Each row has a class, written as a number after it.
[-12 -27  15 -21   2  28   6   4   2 -26  14  25 -13  23  -3   8  -6 -13
 -26 -11  -8  20   3  13 -12   4  18  -1  17 -21  31  -8 -10   9   9  -4] => 6
[-32 -22  72 114 -27  -7 -17   9  -1 -20  11 -16  48   3 -46  27  30  -2
  -2   5  16 -15 -22   8  27 -56 -26 -11 -57  28   1   3  47   6 -14   6] => 1
[ 20  21  36  30  -6  75 -10  21  30  72 -33  24 -13 -12 -20 -13 -14 -31
  23 -34   0 -16 -35 -13  18  38  -9 -19 -16 -49  -8   0   1 -33 -22 -41] => 2
[-37 -18  11 -39  19  10 -12 -20 -14  28  -1  19 -16  10   9  -2  -7 -28
  26 -31  11  31  29  -5  -7 -30  21 -17  15   3  -5 -24  34  20  -9   3] => 8
[  1   7  90 -10   4 -31 -25   7  23  12   9  25  33  12 -34  31   4  17
  -9 -15  -6 -10 -33 -49  -1  41 -16  -7 -28 -31  -3  40  12 -40 -15 -23] => 8
[ 22  31  -2 -68  15  31  31  10  -2  28   5  -3  25  10   9  14 -21   8
   4 -27   0  -1 -49 -52 -11 -28 -43 -35  -1 -50 -17  11  -8 -28 -44 -36] => 10
[ -7  -6  -8 -18  25  13   3   2   2 -25  26  17  -2  17   0  10   6  -1
 -27  -6  -1  10  -9   8  -7   6   4 -10   1 -28  13 -12 -13  13  -1 -12] => 11
[-12 -13 -13  10  17  14  -2 -34 -14  20 -56  19  31   1  27  -2  24  11
   3 -26  10  11   9  -8  -9  15   6  19  -8   5   7   1 -44   5 -11 -14] => 9
[-11   2 -25  14  36  -2  50 -20  54 -21  11 -39  21 -12  11  -1  12 -21
 -32 -20  39 -27  -7 -34 -14 -79   0 -36  38   7  16 -12  13  29  36  29] => 3
[ 63  34  -4 -50 -44  13 -22  20  -6 -69   1   0 -36  10 -17  12  -3  52
   8  23  -5  20  -4 -28 -31  -3  -1 -21   4 -38 -12  16  19 -10  -1  -4] => 6
[-11  10   8  29 -39 -24   9   6   4  -3   6 -27   1 -10 -21   1  -1  -8
  10   3  -5  -5 -14   7  -1 -12  -4  -3  -5  -1   2   8 -14   6 -14   5] => 9
[-24  -3 -21 -33  24   2   7  -2 -12  46  17  27  -8  49  22  -8 -40   9
   2 -12 -31  14  22  45  29 -40   1   3 -29   1   5  -7 -12  13 -15  -3] => 1
[ -6 -13   4  -2 -35   9   2  -7  11 -10   5  -8  12 -16  13   2  -7  -1
  16  -8 -18 -12 -20  19   4  -4 -14  16  18  -7   3  -2 -20   1  -8 -21] => 4
[  3  -7  -7 -24  16  -5   9  -2   2 -24   3  18   4  22  10   5  19   9
 -10  -6   3  -8  -1   3 -17   3  21  -9  18 -20  13  -1 -23  13   3  -6] => 9
[-24 -21 -10 -36  25 -29  -1 -27  -3  19   3  11  28  13  62   5  14  10
  17 -29  -3 -17  -7  24  16   9   4   5 -28   5  12 -10 -19  -5   7 -24] => 8
[ 12 -45 -11  29  28 -47  -6 -48  32 -42 -13  25  51  26  -4   4  42   8
 -17   4  62  24  46 -14 -27   2  40 -14   6  29 -15 -36 -43  24  35  -2] => 5
[ -9 -32 -27  26  28  -6  16 -14 -15 -11  -4  16  18   0  61  -3  15 -12
 -20  -7  21   2  27   1   5  19 -11  28   9   7  25  -2 -57 -16 -23  13] => 0
[  0   0   6 -13 -28 -11  21 -10   7 -10  18 -23  12  -6  -9 -10  -2  -3
   5 -17 -18 -13 -24   3  -4   3 -13   1   9 -11  12  17 -10 -18 -13   1] => 10
[-14   2 -12 -24  31  -8 -21  13 -23   0  12  11 -18  22  46  -4 -25  -3
  41 -14 -26  13 -19 -14 -11   8  -3   6  -7  -9 -19  15   8   8 -23 -18] => 5
[  4   0 -33   1  -5  34  21 -17  32 -34   9 -12  22  10  22 -43 -29 -32
 -11 -13   5 -22  60 -42 -20   3 -22  -1  46  20   9 -26  24   6 -14  28] => 10
[ -4 -17   0 -21  19  29   2 -10  10 -23  -6  27  -6  24  19  -5   1  -8
   3  -1   8  -6   1  20   5   2  -1   0  21  -7  16 -15   0  19 -10 -22] => 5
[ -3 -18   8   7   8  -4  -6  -4   1 -25   0  24   1  14  18  11  22 -12
 -24  -1  -3  -9  -4  13 -15   8   4  11  16 -16  10  -8  -4  20  -4  -8] => 4
[ 45  11   5 -26 -33 -29 -15 -15  -3 -11 -53  13  41  -9  20   3  33   8
  -2 -15  57 -14  -2 -24  -3 -65  14 -50 -27 -43 -38  11 -35   8 -19 -22] => 2
[ 15  17  24  21   9 -34 -23   0  -4  23 -19   4  -6 -44 -57  17  20  -8
  42 -18  53  19 -42  -7   2 -60  24 -29  21 -54 -34  22  23 -22  10  15] => 5
[-11 -25  -3   3  15 -39  13 -16  -3  11  -1   6  22  -6   0   4  -3  -3
 -26 -17  -6  25 -10  29   2  19  16  18 -26   0  10  12 -51  -2  26   2] => 6
[  8   3  -4  21 -29  -3  22   4   7  -7   8 -18   9 -17  -3  13   2  -7
   2   2  -6  -5 -38  -6  -4 -12 -28   2   7   1   7   8  -8  -2 -11 -12] => 7
[-18 -23 -15 -30  27   5  18  -9   9 -10  17   9 -17  20  15  10   0 -16
 -12  -5   4  -2  11  33  -1   7  12  13  19 -18  16 -24 -38  21  -7   1] => 0
[  0   7  33  14  25 -36 -19  -3  -8   7 -40  11  73 -24  16  25  74  42
  26 -28   7  -4 -44 -52 -16  22 -16 -26 -22 -56 -69  30 -18 -12   6 -29] => 9
[-21 -15  -3  -3  20  15  12   6   5  -8   9  21  -8  21  15  15   8  -9
 -19  -3   0   4   2  12  -1   5  17  10   9 -26  25  -3 -38   5  -4   0] => 9
[  3  -3 -10  15 -36  -9   4  -5   9  -2   1 -26  11 -13  -6   6  -1 -13
  12 -18 -21 -36 -26  27   5 -18 -12   0  18   7  14   9  -7   9  -6   0] => 10
[-23   0  -5  -6  22 -24  -4 -10 -16  39  -8  27  10   0  -7  26  12  14
  -6 -10   7  11  13  20   2  15  22  15 -23 -18 -27 -21 -35   2  13   9] => 0
[-20   0 -28 -25  11 -36  -7 -18 -27  18  -8   7 -18   8  12   2   4  22
  -1 -24 -14   7  11  47  15  11  11   9 -29 -36  25 -16 -33  -2   0  -4] => 7
[-27  -6 -13 -62   9   3  -2  -8 -48  27   7  18 -31 -19   2 -14  16  13
  24 -10 -21  19  26  37   2  14  22  22  60   1   3   0  21 -26  14  32] => 10
[  4   9  25  28   9 -46 -22 -20  17   5 -27  38  -3 -39 -11  24  42  -3
  -8 -24  28   1  12 -14 -20  45  34 -13  36  12 -33  -1  -1  -2  54  21] => 5
[-27  30  28 -29  46  21   1  45  18 -36  46 -13 -48  20  84  25  16   5
  14 -11  -7 -28 -37 -54 -12  16 -27 -37 -18 -24 -15   5  33  12  -8 -12] => 8
[ -1  -5  10  20 -32 -18  15  -3   9   4  14 -29  -9 -21   3  -2  13 -17
   8  -5 -12  -6 -30  15  -1  -9 -21  -9  16  -2   1  -1 -11  -1 -10  -9] => 4
[ 16  55   8  44 -21 -71  16  -4  27  16  -4 -67 -54 -55   5  20 -17 -46
   1 -14  25  -6  -8 -60 -12 -26 -27  -8  -3  12 -21  35   4 -12 -23  56] => 0
[ 32   7   0  -7 -21 -68   8 -31  -2   3 -21  48  29  70 -29 -16 -15  24
  30  -8  39   3  16  12 -26 -39  42 -22 -28  22  -2 -30  -5  31 -20 -44] => 5
[ 32 -22 -21   9 -15  57  -5 -31 -15  23 -15  26  85 -24 -19  32  10   1
   5 -25  21  13 -11 -57 -17 -11 -18   0  15   6  -2 -11   7 -54 -12 -21] => 8
[ 11  -3  35 -37 -31  44  -7  -4 -26  10  -5 -39 -64 -39 -71  20  -8 -22
  15 -44 -14  16 -17  -4 -15 -10   9 -43  19 -28  -9  11 -25   1 -34  15] => 0
[  4  -2  17  24  14  67  36 -13  -3   8 -12  21  45 -34 -52  29 -15 -18
 -39 -21  57   3 -35 -39 -28 -31  -5  20  38   9  33  -7 -12 -24 -15  -6] => 4
[  3  21  -3  25 -37  -6  36 -22  19  96  18 -17  59  -1 -55  -2 -34 -37
   1 -12 -24  -9 -41  -9  -2  -7 -25   2 -28  52 -15 -25  16 -12  -7 -32] => 11
[-12 -22  41   8   0 -16 -15  34  23  19  32 -37  -1 -28  32   5   0  -6
 -18  -3 -49  56 -16 -49  21  18 -57 -54  10 -15 -29  42 -41 -28  12  -1] => 6
[-33   6 -12  -7   9 -39  32 -31 -13  49  10  -9 -16 -16  27  -3   3 -27
 -17 -27 -12  41  -4   2  10   3 -15  -8 -45  -7   2   0   5 -14  -9  12] => 8
[-14 -24  -5 -23  19   4   7 -14   6 -22  12  11 -14   0  31  15  17 -11
  -5 -12  14  -1   9  30   8  23  -2   1  10  -9  28 -21  -8   2  -5  -9] => 8
[-14   1  10  15  -3  68  27   8  34  37 -11 -16  11 -17  12  39  17  12
   5  24  37  -5  10 -59   2   0 -18  34   4  17 -32  -9 -53 -45  -1   8] => 3
[ -4   9 -19 -19 -54  71  12 -29  32  28  16  -9  38  -2 -15  -5 -18   5
  19  -7   0  16 -32  12   2 -43 -16 -24   9  30  -8 -57  23  -1  22 -36] => 1
[ 19  41  43 -20 -61 -26 -13 -41  -6   7 -71  16  -1 -26 -68   1  -2  38
   5 -21  55  31   6 -18 -22 -44  31  -4   0   0   1  24  -3  -7  -7  14] => 10
[ -1 -22  -3 -31  23  28 -22  -3 -10   0 -25  40  -6   3  10  12 -13  19
 -13  15 -35  24  44  22  27  17  -3  36  -8   6  -7   3  16  14  15   2] => 7
[ -3 -32   8 -15   8  23  -9   7   4 -15   7   8   1  24  19  17   3 -15
 -18   5  -2   9  -4  14   4 -14   0  -3   7  -7  21 -11  -8  10   6 -13] => 6
[ 18  -7   3  58 -27  27  -9   6  38  36 -12  51   8  44 -16 -30  11   3
  52  -1  -5  32 -20   4  10 -37   8 -18   6 -71   2 -14  27  -6   0 -38] => 7
[ -8   1 -11  18 -43  -4  25  -7  17 -31   4 -22  -7 -11   7  -2   3  -7
  -4  -3  -7 -19 -15  13  -9  -4  -6   9   6  -2  14  -1  -6  11  -4   1] => 3
[-15   4  -2  37 -36  -9   9 -13  11  -7   8 -35  18 -24   2   6  34  -7
  -2   0 -12 -29 -25  11   9   1 -33   8   0   3   4   2 -11  -1  -8  -1] => 11
[-10 -17 -12 -12  32   4  19  -4   2 -21   7  13 -12  17  34  21   8 -12
 -14  -1   6  -5 -14  17   3 -10 -16  -2  38   9  32  -5 -16  18 -15 -19] => 5
[  2  -1  -4  11 -42  11  22 -14   3   2  -4 -27  -2 -17  -4  -1  12  -5
  20  -9 -18 -19 -25  13   0 -13 -21   3  15  -1   2   6 -19   5 -22  -2] => 0
[ -5 -23  -1  -7  -4   3  16 -12  -6 -10   2  16 -10  18  16   9  17 -20
 -20  -3   3   7   0   8 -14  -1   8   2  12  14  24 -16 -11  19  -4 -10] => 7
[ 30  25 -28  -9  17  34   8  34 -21  21  16   2 -25 -10  12  33 -23   1
  10 -27  -3  17 -15 -44 -14 -20 -20 -43   5  -3 -24   5 -35  -5 -31 -17] => 11
[-13  -6  14  29 -33 -32   3 -18  14   2  -1 -20  18 -23 -13   3  -2 -23
   4 -14 -15 -20 -19  20  16   7 -28  -2   9   9   6   4  -2   0  -9  -8] => 5
[-25 -30   7 -36  14  20  12  -6   4  -5  10  18   2  29   9   8   0 -12
 -23  -2  -1   3   9  22  -7   4  15  15  23  -2  28 -16 -27  13  10  -5] => 6
[-17 -18   6 -21   2  16  28  -2  14  -8  18  -2 -17  16  19   3   5 -21
 -11  -5  -7   7  -9  15  -6   0  -5  -4  30  -6  28 -15  -7   7   5 -10] => 6
[-15 -21 -14   1  -3 -25   4   3   4  -6  21 -10 -18 -42  30  19  11   3
  12 -25 -17  20 -28  52  17  10  -4  -8  18 -33   0  -6 -51  -3  17 -17] => 4
[  3 -21  37   6 -20 -10 -33 -30  38   4 -17   7  -2 -12  10   7   7 -12
  25 -38 -24  29 -24  -1  18 -25 -25 -22  39 -59  28   6  43 -16  -6 -38] => 4
[-57  13  25   5 -31  40  10   7   5  33  25  10 -28  38 -11 -32  20 -28
  -9  39  22  39  31 -31 -19 -18  38   8 -24 -11 -28 -37  21   2   0  24] => 2
[ 28 -21 -17 -73  36 -17 -32  -7  13 -42   4  14 -27 -21  29  15 -29 -18
  25 -47   9  32  -6   9  10 -24  16 -45  34 -69 -13  10 -11   5   7 -18] => 5
[ -7  -4   6  20 -30   2  18  -5  16 -16  28 -26  10 -10  -3   5   2 -14
   7 -10  -9 -18 -19  13   6 -17 -30  -3   9  -2  -2   6  -9  -7 -21   5] => 1
[ 33  -8 -17  39   4 -19  -8  -5  22 -45 -30  33  24 -11   0  44  69  39
  23  22  10  -8  25  26 -11  32 -10   0  32  19 -56 -29   5  53  24 -29] => 11
[-10  -9  12   2 -32 -22  16 -12  16 -13  12 -32  11 -11  -3  -7   7 -14
   4  -6  -8 -20 -12  20   9 -10 -15   0   9  10  11   5  -1   0  -6   6] => 10
[  0 -19   9 -31  23  13   8   2  11 -14  10   9  -5  24   5   8  -9 -19
 -25  -7   6   4  -5   5 -14   7  12  -2  11  -7  19  -9 -18  13   8  -7] => 6
[ 38  13  30  12 -25 -45 -20   0 -20  26 -20  19  11 -31 -43  20   4  17
  22   1  32   8 -43  31  -5  33   9  16 -21   9 -12  -8   0 -33  -3 -38] => 4
[ -8 -16 -20  49  27   8  -7   4 -26 -30 -13  28  -8 -30  17   9  35   8
  -1 -19  18  27  27   9 -11  16   3  -1  19 -39 -15 -19 -12   5   1  13] => 4
[-17  16 -25 -16  17  30   8  -9 -20  26 -11  12 -33   3  30  29   5   7
  16  -7 -12  -6  13   8  -1 -54  -3  25  36  33  -3  11  18  16  -5  29] => 1
[ -8   9  10  -1 -15  15  17 -36  -4  27   3   9  19  12  24  -4  39 -18
 -44   3   8  43 -23 -76 -43  41  -1   6 -50  17 -14 -24  16 -31  14  -6] => 7
[ -8  -5 -13 -36  17  14  -2 -15   5 -15  12   7 -13  32  14   3  11  -9
 -24 -10   6   0  -1  10 -13  -8  16 -14   0 -11  22 -24 -18  25  -3 -13] => 11
[  6  47 -11   6 -32 -18  -4 -30   2  37 -39 -38 -33  -7 -56  -6 -28 -19
  28 -19  29  -4 -12   1 -20 -75  35  -6  -6  21  19  -8  37  26  -4  21] => 9
[ 49  -5 -32   3 -17 -30  10   1  24  -3  10  -3  14  15  15   7  14  -7
  -7  12  23  15   6 -63 -45 -10  10 -17  31  -3 -30  10 -54 -20  -7   4] => 3
[ -8  13  36  25  40  39  47  -3  13  40 -24  25 -11  -1 -54  17  40 -11
  27 -34  10 -37   6 -16 -38 -10  40 -13  37  41 -48 -11  46  47  32  24] => 10
[  4  19  29 -49 -34  -9  13 -70  35  -2   2  30   5  -2  20 -17 -33 -31
 -27 -15  29  21  59 -44  -7 -21  17  21   8  72  17 -21 103 -34  34  34] => 1
[  8 -17   9 -15   9  30 -15 -13  18  31 -55  -9  51  -8  44  -1  56  54
  -7   7 -13  14 -43   3  33  -6 -52 -29  -7 -25 -13  19 -57  -7  22 -46] => 6
[ -9   2   0  12 -29 -17  30   2  11 -14  22 -36  26 -21  -9 -21  -5 -14
  -3 -12 -10 -37 -10   7   4 -15 -27 -13  26   8   5  11  -9   1 -10  19] => 10
[ 16 -27  28 -34 -20  -3  33 -20  47 -19   8 -30  32  10  14  -9   1  27
   7  22  33   1 -46   3  14 -34   8   8 -21  46  29  26 -65 -11   4 -47] => 2
[ 47   7 -29 -29   7 -10 -10 -13 -14 -26 -27  17 -28 -42  10 -12  10 -16
 -32 -46 -27  28  16  -6 -42  99   4 -40   6 -16 -54  10 -60  36  -1  -3] => 11
